Below are the code and all the weights of a small trained network. Each question names an input and a class and asks about switching units off, where a switched-off unit gives its printed mean instead of its output.

import numpy as np


def w(rows, s, z=0):
    codes = np.array(rows[::2]) - 128.0
    scale = np.full(codes.shape[1], s)
    scale[-1] = z or s
    return codes * scale


def f(y):
    return np.maximum(y, 0)


def log_softmax(a):
    a = a - a.max(-1, keepdims=True)
    return a - np.log(np.exp(a).sum(-1, keepdims=True))


def net(x, mask):
    res = np.array(x, float).reshape(1, 4) / 4 @ E
    y = f(res @ A[0][:, :-1].T + A[0][:, -1])
    res = res + np.where(mask, y, B[0][:, -1]) @ B[0][:, :-1]
    return log_softmax(res[-1] @ U[:, :-1].T + U[:, -1])


A, B = {}, {}
E = w([
[211,66,199,56,40,54,237,211,70,40,58,100],'x0',
[238,113,12,206,192,172,223,34,91,34,54,246],'x1',
[105,57,154,254,92,35,81,179,244,41,222,231],'x2',
[115,20,93,54,235,45,47,57,21,43,223,51],'x3',
],0.0041)
A[0] = w([
[147,228,153,183,38,202,202,188,205,199,46,192,30],'n0',
[63,192,58,181,210,203,39,50,165,215,175,148,90],'n1',
[139,209,112,9,159,230,161,77,22,228,40,21,7],'n2',
[51,147,227,75,75,103,69,210,155,203,166,38,59],'n3',
[88,34,170,248,83,31,57,180,252,44,225,240,77],'n4',
[135,183,115,56,148,192,148,96,63,199,79,64,90],'n5',
[226,125,9,196,177,179,225,49,102,35,56,229,27],'n6',
[142,223,154,176,43,199,197,185,202,197,56,187,36],'n7',
[141,220,154,173,46,196,193,184,197,197,60,182,49],'n8',
[128,27,79,55,230,43,67,41,28,43,209,57,69],'n9',
[47,195,50,195,221,212,22,39,175,222,186,155,76],'n10',
[136,204,111,20,158,222,160,85,32,223,50,32,51],'n11',
[133,179,115,58,147,193,148,97,66,197,78,63,94],'n12',
[218,69,213,57,43,50,240,218,64,32,49,96,91],'n13',
[93,44,167,233,87,43,67,175,236,51,214,228,83],'n14',
[141,218,155,172,49,194,192,181,198,196,60,181,48],'n15',
[57,145,226,76,75,103,72,206,155,203,164,42,60],'n16',
[75,184,65,173,198,193,51,59,161,205,165,145,101],'n17',
[60,194,55,183,216,206,33,45,169,219,178,150,82],'n18',
[128,24,77,51,234,39,65,39,26,40,212,54,65],'n19',
[142,223,156,175,41,199,195,186,201,201,55,183,43],'n20',
[224,70,214,60,41,49,246,223,64,32,46,95,93],'n21',
[223,126,12,195,176,179,222,51,102,35,59,228,30],'n22',
[53,146,228,74,76,103,70,209,154,204,165,41,62],'n23',
[34,151,243,64,62,98,60,224,160,215,175,24,37],'n24',
],0.0036,0.002)
B[0] = w([
[83,74,143,154,170,175,69,159,73,138,123,106,237],'n0',
[90,101,94,75,66,159,172,128,173,85,195,118,239],'n1',
[158,200,45,216,172,60,180,185,113,66,175,88,231],'n2',
[187,128,75,111,149,90,103,69,97,185,222,190,220],'n3',
[165,206,54,210,170,56,188,185,117,60,143,78,254],'n4',
[147,171,90,179,151,88,161,162,126,88,138,103,201],'n5',
[197,119,67,96,154,83,82,52,81,212,253,205,241],'n6',
[76,67,147,157,172,181,63,165,62,138,122,103,230],'n7',
[82,76,142,152,167,174,72,159,77,136,121,105,227],'n8',
[62,62,166,158,170,197,61,174,75,141,74,96,226],'n9',
[87,95,84,65,55,164,180,129,183,79,204,115,254],'n10',
[154,188,70,197,161,72,173,174,123,73,153,95,229],'n11',
[149,168,90,178,150,86,160,160,127,87,137,104,200],'n12',
[76,85,79,60,54,175,168,117,178,87,229,125,224],'n13',
[159,191,72,196,163,69,176,175,120,72,141,87,239],'n14',
[84,79,142,151,166,172,75,158,79,136,121,106,225],'n15',
[187,128,71,111,149,90,102,67,95,187,228,190,216],'n16',
[95,104,97,79,71,156,168,128,168,89,175,118,225],'n17',
[89,96,88,68,58,162,177,129,180,80,201,117,244],'n18',
[56,55,173,162,174,204,53,179,64,143,71,92,230],'n19',
[83,76,144,152,166,174,73,160,77,136,121,106,231],'n20',
[79,83,80,60,54,174,169,116,179,88,223,125,227],'n21',
[195,120,72,98,153,84,85,54,85,210,247,203,239],'n22',
[184,128,78,111,147,91,104,70,98,183,208,187,219],'n23',
[189,128,70,109,151,89,100,62,94,189,233,196,235],'n24',
],0.0057,0.0048)
U = w([
[192,137,112,113,147,91,96,36,111,203,150,212,114],'0',
[82,79,158,152,168,178,54,174,100,138,108,92,115],'1',
[153,222,111,185,149,71,192,180,134,76,126,88,121],'2',
[95,99,118,60,2,161,185,116,170,94,146,123,121],'3',
[140,146,158,115,114,123,134,109,146,139,92,126,252],'4',
[137,166,214,112,119,123,146,116,144,145,102,131,85],'5',
[144,176,170,121,112,122,134,98,147,145,73,134,84],'6',
[147,172,211,107,107,118,136,109,151,149,72,132,69],'7',
],0.011)

Each question gives the input, the list of numbers given to net, and the class t.
The units are the neurons (one row each of A and B). Each row of codes is followed by its name. A weight is (code - 128) times the scale printed after its matrix; where a second scale follows, it is the last column's (A, B and U).
mask holds one flag per neuron, in row order. A switched-off neuron (its flag False) gives its mean, the last column of its row in B, instead of its output. The means were averaged over made-up inputs and are rounded, as every weight is.
A unit's drop is (log p(t) with every unit on - log p(t) with that unit switched off) / (log p(t) with every unit on - log p(t) with every unit switched off).
The circuit of an input: a set's keep is (log p(t) with only the set's units on - log p(t) with every unit switched off) / (log p(t) with every unit on - log p(t) with every unit switched off). Starting from the 12 units with the biggest drops (on a tie, the unit counted first), units are removed one at a time, each time the one whose removal leaves the highest keep (on an exact tie, the one counted first), for as long as the keep stays at least 0.8.
units of the circuit, in order: the units of the circuit, biggest drop first
most important unit: the unit with the biggest drop
top k neurons: the k neurons with the biggest drops, biggest first
drop of u: that unit's drop, to one decimal
input [6,-5,8,-6], class 2: top 2 neurons	n4, n14
input [-5,-5,2,0], class 0: units of the circuit, in order	n24
input [-7,-7,8,0], class 2: top 2 neurons	n4, n14
input [-4,2,7,2], class 2: top 2 neurons	n4, n14
input [7,0,0,8], class 1: top 2 neurons	n19, n9
input [-7,-6,6,-4], class 3: top 3 neurons	n10, n18, n1
input [-4,6,-7,2], class 2: top 2 neurons	n2, n11
input [-4,0,-8,-6], class 2: top 2 neurons	n2, n11
input [-6,5,7,-1], class 2: top 2 neurons	n4, n14
input [8,8,-4,2], class 0: top 4 neurons	n6, n22, n10, n18
input [0,-4,-3,-5], class 1: top 2 neurons	n6, n22
input [0,-7,-4,-8], class 1: top 4 neurons	n7, n20, n0, n8
input [-7,4,8,-4], class 2: drop of n14	0.8
input [-5,-1,-4,0], class 3: most important unit	n4
input [-6,-8,6,-7], class 0: drop of n24	0.6
input [-7,4,-5,5], class 3: drop of n10	0.2
